Here is a tiny trained network, its code and every weight. The questions are about switching its units off for an input and a class, where a switched-off unit gives its printed mean instead of its output.

import numpy as np


def w(rows, s, z=0):
    codes = np.array(rows[::2]) - 128.0
    scale = np.full(codes.shape[1], s)
    scale[-1] = z or s
    return codes * scale


def f(y):
    return y / 2 * (1 + np.tanh(0.7978845608 * (y + 0.044715 * y**3)))


def log_softmax(a):
    a = a - a.max(-1, keepdims=True)
    return a - np.log(np.exp(a).sum(-1, keepdims=True))


def net(x, mask):
    res = np.array(x, float).reshape(1, 3) / 4 @ E
    y = f(res @ A[0][:, :-1].T + A[0][:, -1])
    res = res + np.where(mask, y, B[0][:, -1]) @ B[0][:, :-1]
    return log_softmax(res[-1] @ U[:, :-1].T + U[:, -1])


A, B = {}, {}
E = w([
[86,227,112,147,128,135,133,239],'x0',
[164,222,42,88,123,132,134,10],'x1',
[117,77,13,2,131,139,130,168],'x2',
],0.0086)
A[0] = w([
[130,165,196,186,127,121,134,114,201],'neuron 1',
[122,40,198,150,134,127,125,168,78],'neuron 2',
[134,5,133,114,127,127,130,72,43],'neuron 3',
[133,196,145,154,129,129,128,77,71],'neuron 4',
[128,107,93,91,126,130,135,113,39],'neuron 5',
[130,100,88,108,132,132,133,61,24],'neuron 6',
[128,93,123,117,127,141,129,171,78],'neuron 7',
[121,121,106,153,137,135,110,105,94],'neuron 8',
[147,127,133,133,129,135,93,99,115],'neuron 9',
[134,184,211,198,125,125,128,119,86],'neuron 10',
[118,124,108,110,126,125,127,196,111],'neuron 11',
[119,245,117,139,130,129,129,187,7],'neuron 12',
[134,114,149,138,143,111,125,138,163],'neuron 13',
[132,215,62,106,130,128,131,84,5],'neuron 14',
[120,152,133,132,133,131,113,221,119],'neuron 15',
[110,134,147,146,115,121,110,124,70],'neuron 16',
[127,126,127,129,127,126,129,193,111],'neuron 17',
[133,57,82,92,131,122,126,100,111],'neuron 18',
[130,152,184,175,129,129,125,60,169],'neuron 19',
[126,165,193,184,130,131,137,118,48],'neuron 20',
[129,95,163,133,131,125,121,161,209],'neuron 21',
[130,68,175,149,127,129,127,149,63],'neuron 22',
[134,114,129,127,120,127,144,36,153],'neuron 23',
],0.02,0.011)
B[0] = w([
[133,108,126,128,126,150,48,109,248],'neuron 1',
[142,136,138,133,128,150,29,101,227],'neuron 2',
[105,49,113,106,110,204,180,146,198],'neuron 3',
[138,174,134,134,143,73,142,132,183],'neuron 4',
[129,141,140,134,121,131,85,114,153],'neuron 5',
[135,168,131,140,138,88,94,127,168],'neuron 6',
[129,151,122,132,138,94,174,140,158],'neuron 7',
[123,135,120,121,137,115,130,127,130],'neuron 8',
[128,163,115,130,133,106,132,132,146],'neuron 9',
[110,68,123,115,116,193,149,136,231],'neuron 10',
[120,126,137,131,127,87,199,138,180],'neuron 11',
[140,117,137,137,129,179,1,97,190],'neuron 12',
[130,119,125,119,131,148,137,129,164],'neuron 13',
[112,33,127,115,111,226,144,137,199],'neuron 14',
[123,128,111,119,132,100,207,144,206],'neuron 15',
[129,109,119,126,129,128,134,132,134],'neuron 16',
[129,152,135,125,119,110,205,132,176],'neuron 17',
[138,120,141,137,129,168,84,114,194],'neuron 18',
[137,201,128,134,140,58,145,135,229],'neuron 19',
[124,99,125,115,118,149,183,136,192],'neuron 20',
[119,111,118,127,123,155,171,134,212],'neuron 21',
[133,136,125,135,138,146,51,119,181],'neuron 22',
[135,182,138,143,138,61,102,129,208],'neuron 23',
],0.032,0.018)
U = w([
[157,148,163,151,135,131,18,68,233],'0',
[79,43,113,86,94,195,190,151,115],'1',
[132,223,138,149,159,1,216,158,2],'2',
],0.0095,0.0032)

Each question gives the input, the list of numbers given to net, and the class t.
The units are the neurons (one row each of A and B). Each row of codes is followed by its name. A weight is (code - 128) times the scale printed after its matrix; where a second scale follows, it is the last column's (A, B and U).
mask holds one flag per neuron, in row order. A switched-off neuron (its flag False) gives its mean, the last column of its row in B, instead of its output. The means were averaged over made-up inputs and are rounded, as every weight is.
A unit's drop is (log p(t) with every unit on - log p(t) with that unit switched off) / (log p(t) with every unit on - log p(t) with every unit switched off).
unit that matters most: the unit with the biggest drop
top k neurons: the k neurons with the biggest drops, biggest first
drop when u is switched off: that unit's drop, to one decimal
input [-8,5,4], class 0: unit that matters most : neuron 23
input [-5,-2,0], class 0: top 4 neurons : [neuron 10; neuron 14; neuron 15; neuron 20]
input [-7,8,6], class 0: top 2 neurons : [neuron 6; neuron 23]
input [1,-3,1], class 2: top 3 neurons : [neuron 10; neuron 14; neuron 3]
input [0,-7,0], class 0: top 3 neurons : [neuron 2; neuron 22; neuron 14]
input [2,-7,-7], class 1: top 3 neurons : [neuron 10; neuron 20; neuron 21]
input [-8,5,8], class 0: top 2 neurons : [neuron 6; neuron 23]
input [3,-4,-8], class 1: top 2 neurons : [neuron 10; neuron 20]
input [-5,-3,-1], class 0: top 3 neurons : [neuron 10; neuron 2; neuron 14]
input [5,-3,-6], class 1: top 2 neurons : [neuron 10; neuron 20]
input [-4,-6,-3], class 0: top 2 neurons : [neuron 2; neuron 22]
input [-1,-6,-2], class 0: top 3 neurons : [neuron 2; neuron 22; neuron 14]
input [-3,1,7], class 0: top 3 neurons : [neuron 10; neuron 18; neuron 14]
input [1,-1,6], class 2: top neuron : [neuron 14]
input [1,-5,2], class 2: drop when neuron 10 is switched off : 0.3
input [-5,-7,-1], class 0: drop when neuron 22 is switched off : 1.7
input [7,-3,-5], class 1: drop when neuron 10 is switched off : 0.1
